Each name stands for a flat space through zero: a line, a plane or more. A row that begins with a name and a colon came from that space; any other row is followed by the name of the space it lies nearest, among the names in its block.
verongon: [ 11   4  31 -37 -10  44  41  24 -37 -16  17  37 -28   2   8  12 -13 -22
  -1 -38   6   9   3 -19   2  -2   0   7  -2  26  -9   1   8]
sudestubel: [ 21   4 -14  52 -33 -26 -36 -13  27 -31 -46  15  -4  -9 -35   3   3 -23
 -14   5 -21 -10  22 -23  14 -19   4   7  50 -26 -22 -18 -24]
nisizulo: [ -7   2  26  16  -7 -20  15   2 -28 -35  -5  33 -15  37  12 -12 -17  10
  21  62 -22  15 -54 -41  15  -5 -29  -7 -36  -2 -13 -86 -20]
nisizulo: [ 14 -13 -17  40  -3 -18  21 -43 -35 -14  19  33  -8  -3 -12 -23  -2 -18
 -11  13   0 -45  22 -33   9  -4  -1  59  18 -36 -28 -27  27]
favtuti: [ 26 -10 -35  10 -10 -14  21 -41 -21  13 -26  16 -32 -16   6 -14  23  10
  -6   3   4 -55  -6 -39 -26 -23 -17   6  42 -14 -30  -8  51]
sudestubel: [-20  -2  -9 -25  27 -19 -12 -15 -19  32  19 -40   3  11  -5  15   9  15
 -19  41  12  -1 -19  31 -25  33 -24  17 -34  -1   6 -16  50]
piponipi: [-28  30  27 -44 -11  14 -30  43   6  -3  17 -38  30  14 -33  49  -1 -27
 -26   8   6  53   0  54  -5  25  24  -7 -32   8  14   7 -10]
verongon: [ 11 -11 -13  22  11  -1  -9   0  39  11 -15   7 -11 -11   3 -12   9  23
   0 -18 -31   4  35  -4   8 -10  -4  -1  38  11  -7  38  -3]
sudestubel: [ 24 -23  -8  44  21 -14 -21 -41   7 -16 -36   1 -25 -10   2  -4 -13  -3
  15   6   5 -20  -7 -26  -7  -6 -22  -2  46 -10  -4 -30   8]
favtuti: [ -6 -15 -11  17  23   4  -5 -38  17  36  -4 -18   8 -24 -10 -13  14  51
  -9  19  23 -20   5  21  18 -22 -14 -23  14 -23   1   4  21]
favtuti: [-20  22  -6 -66  -5  24 -17  30  12  38   8 -71  40 -15  -3  38  20  -2
  -7 -23  43  13  -9  65 -36  16  26 -42 -19   9  33  52  15]
favtuti: [  8   4 -13 -14 -21   9   8  31  29  29 -22 -10  -1 -12  11  -5  30  59
   5  -8 -23  -2  12  -1   4 -12 -31 -37  14  16  -7  27  11]
bifegnilu: [-32   7  -4  10  -1  -5  13   1  -7  16  62 -16  65   2  -8 -23   3  13
   0  20  20 -10  18  38  32  10  27  24 -54 -38  17   9 -15]
sudestubel: [ 16 -18  17  50  24   6  -4  -4  43 -37 -16  59 -33   6  11 -23 -25 -13
  17 -27 -54  35  30 -37  26 -31  26   3  52  22 -12  25 -54]
bifegnilu: [ 15 -25  19  37  31  18 -30  -3  42 -15 -31 -10  -4 -19  16  -6 -32  13
  36 -32  15  14   3   3  27   0 -19 -36  25  13  32   0 -47]
nisizulo: [ 15   2 -23  35 -19  -5  42  -1   0 -13  22  34   9   8  10 -32  25  19
  20  21 -54 -19  37 -47  -4 -32  23  22  54 -25 -45  11  26]
piponipi: [  6  -4  30  46  -5  33 -18   3  24 -31   7   4  31 -20 -35   6 -21  -3
   4 -10  12  17  45  14  57 -14  12  -4  32 -31   2 -12 -37]
bifegnilu: [-33  21 -29  -9 -13 -30 -22  22  49  34  -2 -51  62   4  16 -16  28  35
  19  24  -2   9 -25  42 -10  -7  34 -53 -40 -10  32  41 -40]
nisizulo: [  1   2   6  -1  -8  13  -3  11  22   7 -14   4  -1 -10  -7   0   6  20
  -5 -10  -4  10   8   6  19 -16  -4 -25   8   5  -1  13 -15]
piponipi: [-17   2  26 -21  26  25 -58 -10  39  18 -39 -56   9 -22 -27  44  -9   9
 -14   1  51  37 -30  61   4  -9   2 -75   3   5  35   0 -20]
bifegnilu: [-13  -6  22 -34  25  26 -27 -12   3  25 -11 -27  -7 -25 -14  26 -20 -11
 -26 -39  66  10 -16  53  13  12  -6 -27 -33  17  40  15 -17]
piponipi: [  3  -7 -17  -3   7  -2 -19 -33   2  24 -22 -29   2 -27  -9   7   6   2
 -12 -10  47 -29 -12  21 -10  -4  -5 -19   7 -14  15   5  14]
nisizulo: [ -2  -9 -29 -30  45   0  -8 -20  15  28  -4 -44   1  -8  45   2   4 -19
  29 -33  26  -7 -25  20 -71   4  45 -29  19  23  34  66  15]
sudestubel: [-25  -6  10 -10  46  -9 -47 -30  31  21 -23 -30  -9   0 -13  19  -9   3
 -19  21  19  34 -34  43  -6  -5  11 -37 -13  11  24   5 -16]
bifegnilu: [  5  10 -15   1 -22  -6 -11  12 -14   4  10 -48  33  -3 -24  24  22  14
  -4  34   5 -18  18  13 -16  27 -28  17  13 -31 -13 -29  55]
piponipi: [  9 -20   4 -33  39  21  27 -15 -49  16  26 -14 -27  -2  25   9 -10  -1
   9 -14  30 -19  -9  -2 -34  33 -33  25  -5  20   6  -8  65]
sudestubel: [ -8   2  -2  -5   4  -1 -18  14  -1   1  23 -36  37  -5   2   7 -14 -24
   8 -25  32  -3  10  34   0  39   8  18 -33  -4  36  14 -18]
sudestubel: [ 19 -18  -8  43  28 -32   5 -11   7 -34 -18  25 -36  36  41 -22  -8   9
  48  43 -69  13 -19 -65 -33  -4 -15   8  45  16 -24 -33  10]
nisizulo: [ -9  25  15 -14 -36   3  24  40 -13 -19  22  26   9  27 -10   5  12  -2
  -7  26 -42  25   6 -15   8  -8  13  10 -13  -1 -28 -13  -3]
favtuti: [ -1 -18 -14  20  22   1   8 -27  29  33  -8  11  -9 -18  10 -32  12  52
   0  -2  -4 -14  10   1  22 -30  -8 -22  15  -1  -1  28  -1]
nisizulo: [-19  12  16 -30   4   5  31   2   2   9  -8  39 -33  28  11  -6  18  33
  -6  46 -43  37 -43 -22  -9 -52  19 -47  -2  22 -30  -4   4]
sudestubel: [  6  -7   7   9   7 -15 -15  20 -17 -15  16 -13  -6  19  -7  15 -13  -7
  -4  14 -23  10  22  -2  -1  58 -50  57 -14  10  -3 -35  25]
nisizulo: [ 33 -24 -19  38  11  13 -29 -28  24   4 -32 -34   8 -48  -3   2  -6   2
  16 -46  44 -40  31   8   2   4 -18 -11  59 -19  19  16   8]
nisizulo: [-22  15 -18 -34  -8  -8  16  21  18  30  16   4  13   7  20 -17  20   5
  -6 -20 -16   9  -2  17 -12 -11  42 -12 -33  20  10  67 -22]
sudestubel: [ 25 -28  38   4  36  20 -44   0  24 -10 -63   8 -73 -12  -8  31 -35   7
 -14 -33  -2  35  -2  -4  20  18 -74 -18  25  55  10 -25 -11]
bifegnilu: [  0 -23  -9  20  63   2  -1 -51  26  15  -3   7 -32   2   8  -9   6  19
   2  24 -30  15   7  -9 -27 -35  27  -9  68   4 -21  29  37]
piponipi: [-12  11  23   4   3  30  41  10 -32 -26  74  15  33  22 -12   4   0 -13
  10  36 -22  21  32  -6   2  -8  45  36  18 -31 -30 -12  32]
verongon: [-16   8   1 -23  21  -1  -4  -6   5  -4 -10 -32  17  14  40   4  -6 -13
  48  18  23  17 -72   5 -49 -16  46 -66  -9   6  30   1 -22]
nisizulo: [ -6  -9  25   9  31  30  17  -4  28   0  11  41 -22   3   1 -12  -4  23
  -3  -2 -36  40  23  -7  25 -41  27 -17  33  17 -17  31 -14]
verongon: [  1 -14  20  -2   1   9  28  20  10  11 -10  52 -36   3  26 -34  -9  49
   4 -20 -24  10  -6 -22  49 -11 -46 -15 -37  40   2   1 -38]
verongon: [-12  30 -16  18 -52 -62 -31  28 -11 -32   5 -12  35  35 -30  12   7 -39
 -17  49 -34   3   0  -2  -5  39   0  53 -41 -26 -11 -45 -17]
bifegnilu: [  1  24 -15  -6 -34 -11   2  29   0 -10   8 -17  24  17 -12  16  28  -2
   2  33 -38   7  14  -8 -29   2  14   8  24 -15 -28  -2  31]
bifegnilu: [  7   8   3 -22 -20 -10  21  23 -44 -18  14  17 -17  22  10   7  -6 -29
  -1  -2 -13  -6  -9 -25 -18  32 -21  41 -28  16 -10 -26  18]
favtuti: [-29  12 -16 -11 -11 -15  -1   2   6  35  26 -23  44  -6  -8 -15  16  20
 -17  10  22 -13   0  42  19   5  15  -1 -56 -20  19  22 -15]
nisizulo: [ 17  -9 -32  11  15  -5  50 -61  -9   2 -27  39 -38   2  45 -35  26  14
  38  28 -16 -34 -51 -69 -57 -84  49 -52  76 -12 -37   7  35]
piponipi: [ 10  -6 -29  20 -10  -8 -16 -14  29  21 -19 -11  12 -31 -10 -13  13  10
 -13 -32  15 -30  30  14  13  -8   3  -1  19 -14   7  39  -9]
verongon: [  1  -9  -6 -11  11  -9  33  -4 -12  13   1  34 -36  15  31 -25   6  26
   5   6 -28  -5 -18 -31  -7  -8 -20   3 -14  26 -13   2  13]
bifegnilu: [ 31 -36 -18  41  22 -14 -21 -29   6  14 -42 -31 -20 -24  15 -11  -3  54
  25   9  20 -44  -6 -16   4  23 -94  -8  24  -5   9 -47  34]
piponipi: [ -4   9 -24  24 -23 -33  25 -23 -33 -13  26  16  21  17  -4 -23  14 -10
   3  49 -11 -34  -7 -28  -8 -10  20  35  -6 -44 -27 -33  20]
piponipi: [ 13 -22 -17   0  28  -9  31  -9 -47   8  35 -14  -8  11  38 -15  -3  15
  31  12   2 -36  -1 -23 -32  46 -47  49  -9   4  -1 -25  66]
piponipi: [  4   0 -20  -6  -8  -9 -12  11   4  16   3 -27  15 -12  -1   3   8  -2
  -7 -23  10 -18  22  18  -8  29 -13  20  -9   1  12  23  11]
sudestubel: [-30  -3  15 -38  45  20   2 -25  19  37  -7  -5 -16  -2  14   0   1  25
  -5   7  23  30 -48  31  -8 -39  32 -68 -17  23  20  31 -13]
verongon: [-23  15 -32  30  -9 -69   5 -12   5 -10  21  26  15  45   5 -34  18 -11
  -2  67 -67   5 -12 -25 -17 -11  45  38 -20 -20 -26  -3 -14]
piponipi: [  0 -13  18  15  25  28 -27  13  60  12 -14  -6  -1 -21  -9   2  -8  31
  -4 -33 -10  36  40  30  39  -9  -4 -28  26  20  16  44 -33]
verongon: [  9  12  22 -15 -40  18  -1  28 -37 -19   8  -2   7  -8 -33  30 -10 -24
 -24 -16  28  -9  17   8  25  32 -36  30 -24  -9  -2 -40   8]
favtuti: [  2   4   7  29 -22  -2 -19   9  16  -9  -5   2  15  -8 -37   5   2  12
 -20  11 -10   5  33   9  42   1 -19  13   6 -21 -11 -19 -12]
nisizulo: [ 35  -3 -16  29 -26  15 -16  -5 -17 -27   7 -25  30 -36 -28  19  -9 -57
  -1 -55  43 -47  61   4  -3  29   7  51  49 -38   4   6  19]
favtuti: [ 10  -4  19   2  20  24 -23 -13  43 -10 -48  22 -43 -10 -11  19  -6 -11
 -11 -22 -18  40   0  -7  -3 -45  27 -47  64  26 -10  28 -21]
sudestubel: [  1 -28  12 -26  68   5 -47  -9  30  24 -44 -42 -43  -9  34  20 -30   5
  14 -38  30  27 -40  31 -27  34 -39 -42 -13  63  54  19 -13]
bifegnilu: [ 11 -17 -31  21  17 -34  -8 -21  41  21 -55   3 -31  -1  40 -33  15  49
  27  11 -29 -13 -34 -30 -18 -26 -23 -46  21  21   2  12 -11]
sudestubel: [ 17  -4 -18 -27 -15  -1   7   8 -42  20   1 -38   1 -14   7  14  10   9
   0 -12  38 -47  -4   4 -24  47 -62  22 -20  -1   8 -23  58]
bifegnilu: [ -6 -30  22  -4  46  27   7   2  42  42  -8  32 -42 -17  18 -27 -12  65
 -13 -43 -12  26  20  17  56 -12 -40 -23 -19  52  18  47 -31]
verongon: [-26   2  52 -30  50  61 -25  12  37  -2  12 -32  22  -8   0  33 -30 -15
  17 -27  37  71 -12  59   5 -15  59 -67   4  21  44  39 -45]
favtuti: [ 19   0  12  41 -21 -25  -2 -11 -54 -69  16  37  -9  23 -23   7 -34 -79
  -5  13  -8 -14  12 -43   5  32  -4  86   1 -26 -22 -73  -3]
piponipi: [-27  -2   2  11  34  -9 -36 -28   6  16  16 -70  46   3 -21  19   3  27
   6  72  31  10 -22  48  -9  13  -4 -20  -9 -40  16 -40  30]
verongon: [-13  27  -7  20 -37 -29 -34  19   1 -23  17 -33  55  15 -45  23   9 -29
 -17  44 -12   9  21  22   2  24  18  34  -8 -43  -9 -28  -2]
verongon: [ 12  -7  -1 -11  -3  28  72  18  -5  17  14  45 -26   7  40 -35  28  73
  28  10 -51  -4   7 -49   2 -41 -18 -24  29  20 -38  16  36]
favtuti: [ 12 -10  12  15  18   1  -3 -25  -6 -25 -21  22 -35   7   1   6 -15 -19
   6  10  -9   9 -17 -29 -12 -16   3  -5  35   5 -14 -27   4]
bifegnilu: [-38  34  -8 -60 -28 -10  -5   5 -15  26  12 -22  31   2 -16  17  15 -35
 -35  -2  44   1 -40  48 -17  -4  55 -19 -69  -7  22  27 -21]
favtuti: [-29  13   7 -27 -10  13   8  21  -3  27  44  -9  37  -7 -18  -1   4   4
 -28 -17  23   6  23  49  32  13  19  15 -58  -6  18  34 -17]
favtuti: [ -4  16  21 -29 -22   4  17  44 -13 -13  -3  12 -11  28  13  10   3  12
  11  22 -30  28 -29 -19  -5   4 -21 -18 -26  25 -10 -29  -3]
verongon: [ -7  13 -26  20 -16 -35 -37  12  26   5  -9 -56  44   8 -15  11  26  24
   8  54 -20   1   3  17 -18  17 -11  -6   9 -29  -3 -17  18]
[ -2  -9 -46  13  14 -43 -21 -39  -3  40 -11 -59  14  -4  -3  -1  32  46
  -2  63  10 -42 -18  12 -36  17 -42   2   6 -32  -6 -28  70]	verongon
[ -5   0  -6   0   3 -13 -26  -8  37  14 -44  -8 -11  -6   3  -1   7  19
  -2   3  -1  10 -28   8  -1 -22   0 -50   3  12  11  11 -28]	piponipi
[ 17   2   6   9 -24  11  10 -23  -8 -15 -42  27 -23 -15  -8   0   3   1
   1   4  19 -19 -30 -32   8 -47  -2 -43  30 -15 -18 -33  -7]	nisizulo
[-23   8 -32   8  -8 -67 -19  10  -2  20  22 -23  23  29  -5 -14  16  13
 -20  50 -34  -7   2  16  -4  49 -28  57 -65  -8   1 -14   9]	piponipi
[ -8  15  29 -29 -17  19  12   7  -1 -12 -31  31 -24   8   2   9  -3  -3
  -1   6   5  27 -54 -14   5 -46  19 -65 -11  17  -4 -17 -36]	nisizulo
[  2 -52  14  43  72  17  13 -33  16  27  25  21 -23 -16  22 -45 -26  67
  12 -14   2  -6  35   4  59   9 -55  21  -7  13  16   6  -1]	bifegnilu
[-16  -5  -5  45  -4 -54  24 -20 -16 -24  22  68  -6  36  19 -60 -18 -10
   6  34 -36 -10 -22 -42  36  -9  12  44 -61 -10  -7 -32 -59]	favtuti
[ -2   9 -25 -17 -32 -32 -13  -8 -10  37 -38 -25  -8  -7 -20   9  34  45
 -32  42  12 -33 -32   7  -3   4 -63 -18 -28 -11 -12 -40  37]	nisizulo
[-26  -4 -23 -30  30 -22 -19   8  34  55  -1 -39   9   0  29 -13  11  33
  -1 -12   4   8 -18  44 -15  22  -5 -21 -52  33  40  56 -15]	nisizulo
[-12  10   2  22 -25  -4  10  -3  -2  -6  11   2  40  -1  -9 -18   6  20
  11  33  13 -12 -11   1  32 -22  11 -19 -20 -40  -1 -29 -25]	verongon
[ -3  -1  -4 -21  23  15  -8   3  12   9  12 -22   7  -8  12  11  -5 -26
   5 -39  15  11  11  25 -26  10  37  -2  10  16  22  53  -1]	nisizulo
[ 14  -7  11  27   2  13   9  14  33 -19 -13  40 -20   3   9 -16  -3  17
  15 -12 -49  24  26 -31  21 -28   5 -11  43  16 -18  18 -25]	bifegnilu
[ 11  -4   2  42 -39  -5  42   0  -7 -18  13  93 -17  -4 -11 -50  -4   5
 -22 -24 -33 -23  45 -44  73 -30  -3  46 -11 -11 -31   2 -44]	verongon
[  7  12   0 -42 -44  19  60  28 -64   6  48  41  -9  -1  -6  -4  10 -19
 -33 -38   5 -33  34 -14  11  20 -13  65 -37   5 -23  10  35]	favtuti
[ -9 -22   6  14  51   1 -33 -34  11  15  10 -20  -4 -13 -15   7 -22 -10
 -20 -13  28   6  19  38  13  23  -4  24  -5   1  24  13   1]	sudestubel
[  9 -13   1  18  16  -4 -16  -8   4  -1 -11 -21  -3  -1   0   6  -4  21
  12  20   0  -2  -1  -2  -2  15 -37  -2  16  -4   1 -29  21]	nisizulo
[  2   1 -16 -12   0  -4  19 -11 -16   4 -10 -22  12   1  41 -12   8  12
  47  16  27 -26 -57 -17 -40 -14   7 -47  -2  -8  13 -16  10]	sudestubel
[-14   2  -9 -55  16   2   4 -12 -10  44   3   4 -34  -6  -6  12  12 -10
 -51 -28  13   1  -3  27 -19   4   7  12 -26  31   2  48  25]	piponipi
[ -2  27  29  -6 -49  21  44  57 -56 -51  79  38  32  30 -25  10 -10 -48
  -9   1 -33  15  56 -17  24  30  20  86 -23 -18 -32 -24   7]	bifegnilu
[  2 -10  16  -1  19  27  20 -12 -20  -2  28  16  -9  -4  -6   1 -10  -5
  -7  -9   8   1  21   0  11  -2   5  22  11  -3  -9   1  21]	piponipi
[ 13   3 -26  23 -31 -31  -1 -16 -16 -10 -23  -6  11  -4   5 -13   9  -3
  15  20  15 -45 -26 -26 -10  -3 -14  -2  -1 -29  -4 -39   1]	bifegnilu
[  6   1  -2 -34   1  14  10  -1 -37   6  12 -21  -3  -7   4  20  -2 -24
  -2 -20  36 -19  -8   8 -30  24  -7  14  -7   4   8  -2  38]	piponipi
[ 12   1 -14 -26 -16   6  29  11 -20  15  -5   0 -12  -5  23  -5  17  18
  11 -12   5 -26 -12 -18 -21   0 -21 -10  -1  11  -6   4  30]	sudestubel
[-13 -17  -9  -2  56 -24 -28 -27  11  21  -3 -30 -17  12  14   4  -7   8
   0  24  -3  14 -21  19 -30  24 -12   5  -8  18  16   2  21]	sudestubel
[  5   2 -25 -24   8  12 -11   1  20  35  -3 -40   7 -21  -7  19  28  10
 -14 -22   5  -7  30  29 -33   3  10  -7  39   4  -1  57  45]	nisizulo
[  2   7 -21  -8 -18 -25  26 -29 -32   5 -15  20 -22  12   5 -10  24   9
  -6  46  -7 -30 -44 -37 -28 -29  -3  -9   4 -16 -32 -36  37]	nisizulo
[-18  29  -2  -9 -43  -8   8  29 -33 -18  42 -37  74  14  -7   8   5 -19
  21  33  28 -12 -16  18  -4  24  21   9 -49 -44  13 -36  -5]	sudestubel
[ -4  15   6 -24 -18   8  -7   9 -14  -2   1 -12   7  -3 -20  25   3 -24
 -19  -5  19   3  -3  16  -8   6  10   0  -8  -5   1  -3   7]	bifegnilu
